Below is a small trained network, with its code and all its weights. Each question gives an input and a class and asks what happens when units are switched off, that is, made to give their printed mean instead of their output.

import numpy as np


def w(rows, s, z=0):
    codes = np.array(rows[::2]) - 128.0
    scale = np.full(codes.shape[1], s)
    scale[-1] = z or s
    return codes * scale


def f(y):
    return y / 2 * (1 + np.tanh(0.7978845608 * (y + 0.044715 * y**3)))


def log_softmax(a):
    a = a - a.max(-1, keepdims=True)
    return a - np.log(np.exp(a).sum(-1, keepdims=True))


def net(x, mask):
    res = np.array(x, float).reshape(1, 6) / 4 @ E
    y = f(res @ A[0][:, :-1].T + A[0][:, -1])
    res = res + np.where(mask, y, B[0][:, -1]) @ B[0][:, :-1]
    return log_softmax(res[-1] @ U[:, :-1].T + U[:, -1])


A, B = {}, {}
E = w([
[212,157,109,82,189,133,120],'x0',
[172,54,191,197,153,114,110],'x1',
[152,112,145,55,98,203,119],'x2',
[96,115,68,174,165,180,69],'x3',
[127,191,141,133,148,95,9],'x4',
[151,207,155,154,158,171,162],'x5',
],0.011)
A[0] = w([
[197,106,152,99,192,130,107,134],'n0',
[122,72,118,111,79,70,131,118],'n1',
[133,150,151,92,46,84,93,162],'n2',
[72,79,198,177,127,81,137,148],'n3',
[109,88,127,131,79,205,164,134],'n4',
[98,192,123,157,182,104,107,127],'n5',
[146,197,104,175,148,129,91,202],'n6',
[106,178,47,175,135,112,97,193],'n7',
[55,84,98,144,134,171,170,205],'n8',
[92,67,210,153,132,62,146,159],'n9',
[143,169,104,59,56,108,174,187],'n10',
[144,218,112,130,200,172,141,206],'n11',
[115,208,89,186,156,104,96,193],'n12',
[179,142,142,169,201,117,105,209],'n13',
[120,190,135,94,139,124,105,189],'n14',
[146,46,188,156,119,136,104,214],'n15',
[191,146,169,64,138,134,195,212],'n16',
[166,163,81,78,100,129,121,141],'n17',
[168,107,133,169,178,110,104,143],'n18',
[140,137,165,96,84,142,228,227],'n19',
[143,70,135,171,140,44,143,154],'n20',
[66,212,132,145,134,152,55,201],'n21',
[145,187,109,124,112,106,121,172],'n22',
[144,78,70,100,209,159,118,198],'n23',
[70,130,81,140,82,140,57,203],'n24',
[73,96,120,149,123,128,112,234],'n25',
[91,116,120,129,127,205,57,206],'n26',
[92,6,117,129,128,128,187,255],'n27',
[138,203,132,143,140,100,102,198],'n28',
[108,78,86,104,118,86,67,169],'n29',
[144,84,135,44,134,166,157,212],'n30',
[179,159,193,153,201,185,94,147],'n31',
[111,182,141,38,89,107,178,172],'n32',
[152,126,125,174,162,136,168,86],'n33',
[90,113,140,175,148,99,150,75],'n34',
[114,141,73,93,108,244,191,203],'n35',
[112,50,149,145,94,84,147,172],'n36',
[136,225,103,147,146,130,103,155],'n37',
[171,134,228,84,139,181,68,216],'n38',
[69,84,162,133,80,165,74,116],'n39',
[103,218,144,53,81,120,142,166],'n40',
[80,160,125,148,149,102,207,191],'n41',
[86,98,172,97,88,192,167,185],'n42',
[111,115,129,182,142,192,168,126],'n43',
[108,18,91,150,158,123,154,235],'n44',
],0.011,0.0052)
B[0] = w([
[182,204,155,190,147,124,85,195],'n0',
[109,180,96,166,48,148,144,181],'n1',
[67,151,200,166,127,134,181,187],'n2',
[129,96,99,160,41,65,165,226],'n3',
[167,57,80,97,157,189,169,193],'n4',
[94,121,124,54,144,38,85,194],'n5',
[127,90,167,87,186,34,61,215],'n6',
[105,105,65,40,105,80,73,214],'n7',
[128,59,61,81,136,149,108,201],'n8',
[139,136,84,205,13,73,203,230],'n9',
[69,192,136,68,158,201,216,213],'n10',
[157,122,164,54,232,69,113,235],'n11',
[80,64,85,68,130,3,79,228],'n12',
[193,137,143,184,160,83,74,223],'n13',
[63,172,171,56,165,55,164,193],'n14',
[130,99,163,226,58,173,137,239],'n15',
[184,193,161,149,207,194,193,239],'n16',
[86,188,170,103,196,173,93,179],'n17',
[160,165,149,155,113,106,96,191],'n18',
[156,159,68,118,137,172,235,244],'n19',
[147,219,110,180,81,89,129,214],'n20',
[38,47,178,63,118,28,85,244],'n21',
[99,161,138,95,115,88,138,173],'n22',
[148,167,127,130,128,170,32,195],'n23',
[34,99,167,103,96,157,71,222],'n24',
[86,48,67,155,67,143,79,200],'n25',
[100,67,192,130,115,164,70,217],'n26',
[156,118,14,139,49,188,136,251],'n27',
[93,167,160,72,160,42,96,204],'n28',
[71,146,145,131,93,150,84,202],'n29',
[142,143,91,173,139,210,155,213],'n30',
[190,114,195,183,201,97,120,224],'n31',
[71,219,128,72,148,178,227,217],'n32',
[210,105,91,122,141,95,139,153],'n33',
[120,148,72,135,121,46,110,162],'n34',
[143,80,107,33,217,160,120,239],'n35',
[112,144,43,194,53,143,146,216],'n36',
[87,125,107,34,165,28,120,208],'n37',
[115,122,221,203,175,139,162,238],'n38',
[43,53,157,151,116,168,157,197],'n39',
[51,160,174,53,127,121,205,219],'n40',
[157,165,103,84,139,74,152,186],'n41',
[127,62,113,110,158,190,209,210],'n42',
[201,53,82,145,155,113,143,171],'n43',
[186,154,47,149,55,187,79,229],'n44',
],0.008,0.011)
U = w([
[135,136,72,137,87,202,38,139],'0',
[197,71,61,110,154,198,143,2],'1',
[156,124,58,205,23,92,163,73],'2',
[78,42,168,163,96,181,106,78],'3',
[207,173,164,150,194,93,52,207],'4',
[83,255,166,83,156,176,190,90],'5',
[63,136,135,102,124,30,46,132],'6',
[186,146,204,233,142,153,94,81],'7',
],0.0092,0.0044)

Each question gives the input, the list of numbers given to net, and the class t.
The units are the neurons (one row each of A and B). Each row of codes is followed by its name. A weight is (code - 128) times the scale printed after its matrix; where a second scale follows, it is the last column's (A, B and U).
mask holds one flag per neuron, in row order. A switched-off neuron (its flag False) gives its mean, the last column of its row in B, instead of its output. The means were averaged over made-up inputs and are rounded, as every weight is.
A unit's drop is (log p(t) with every unit on - log p(t) with that unit switched off) / (log p(t) with every unit on - log p(t) with every unit switched off).
The circuit of an input: a set's keep is (log p(t) with only the set's units on - log p(t) with every unit switched off) / (log p(t) with every unit on - log p(t) with every unit switched off). Starting from the 12 units with the biggest drops (on a tie, the unit counted first), units are removed one at a time, each time the one whose removal leaves the highest keep (on an exact tie, the one counted first), for as long as the keep stays at least 0.8.
circuit, biggest first: the units of the circuit, biggest drop first
k most important neurons: the k neurons with the biggest drops, biggest first
drop when u is switched off: that unit's drop, to one decimal
input [3,-3,6,6,-4,7], class 1: circuit, biggest first	n35
input [8,6,1,-4,-7,0], class 7: 2 most important neurons	n0, n16
input [-3,1,2,-7,6,-5], class 5: circuit, biggest first	n2, n12
input [-5,-4,1,-4,5,-3], class 5: circuit, biggest first	n32, n10
input [7,0,-3,-2,3,-7], class 4: circuit, biggest first	n21, n0, n40
input [8,-2,8,7,-1,-5], class 0: 2 most important neurons	n23, n30
input [-2,-4,1,-7,-6,-6], class 5: 2 most important neurons	n32, n10
input [5,-5,-8,6,-8,6], class 6: 3 most important neurons	n12, n7, n37
input [-7,-2,8,-5,3,-7], class 3: 2 most important neurons	n39, n16
input [-5,6,4,3,3,-3], class 3: 4 most important neurons	n39, n26, n24, n19
input [-5,-6,2,8,1,-4], class 3: 2 most important neurons	n39, n26
input [1,-2,3,6,1,-3], class 3: 2 most important neurons	n26, n28
input [-4,-8,4,2,-6,3], class 1: drop when n10 is switched off	-0.1
input [-4,5,7,-6,-6,-1], class 1: circuit, biggest first	n4
input [0,-5,-8,-1,0,-8], class 2: drop when n21 is switched off	0.1
input [4,4,-3,4,1,-4], class 4: drop when n11 is switched off	-0.4
input [-2,-6,4,-2,-7,-5], class 1: drop when n8 is switched off	0.3
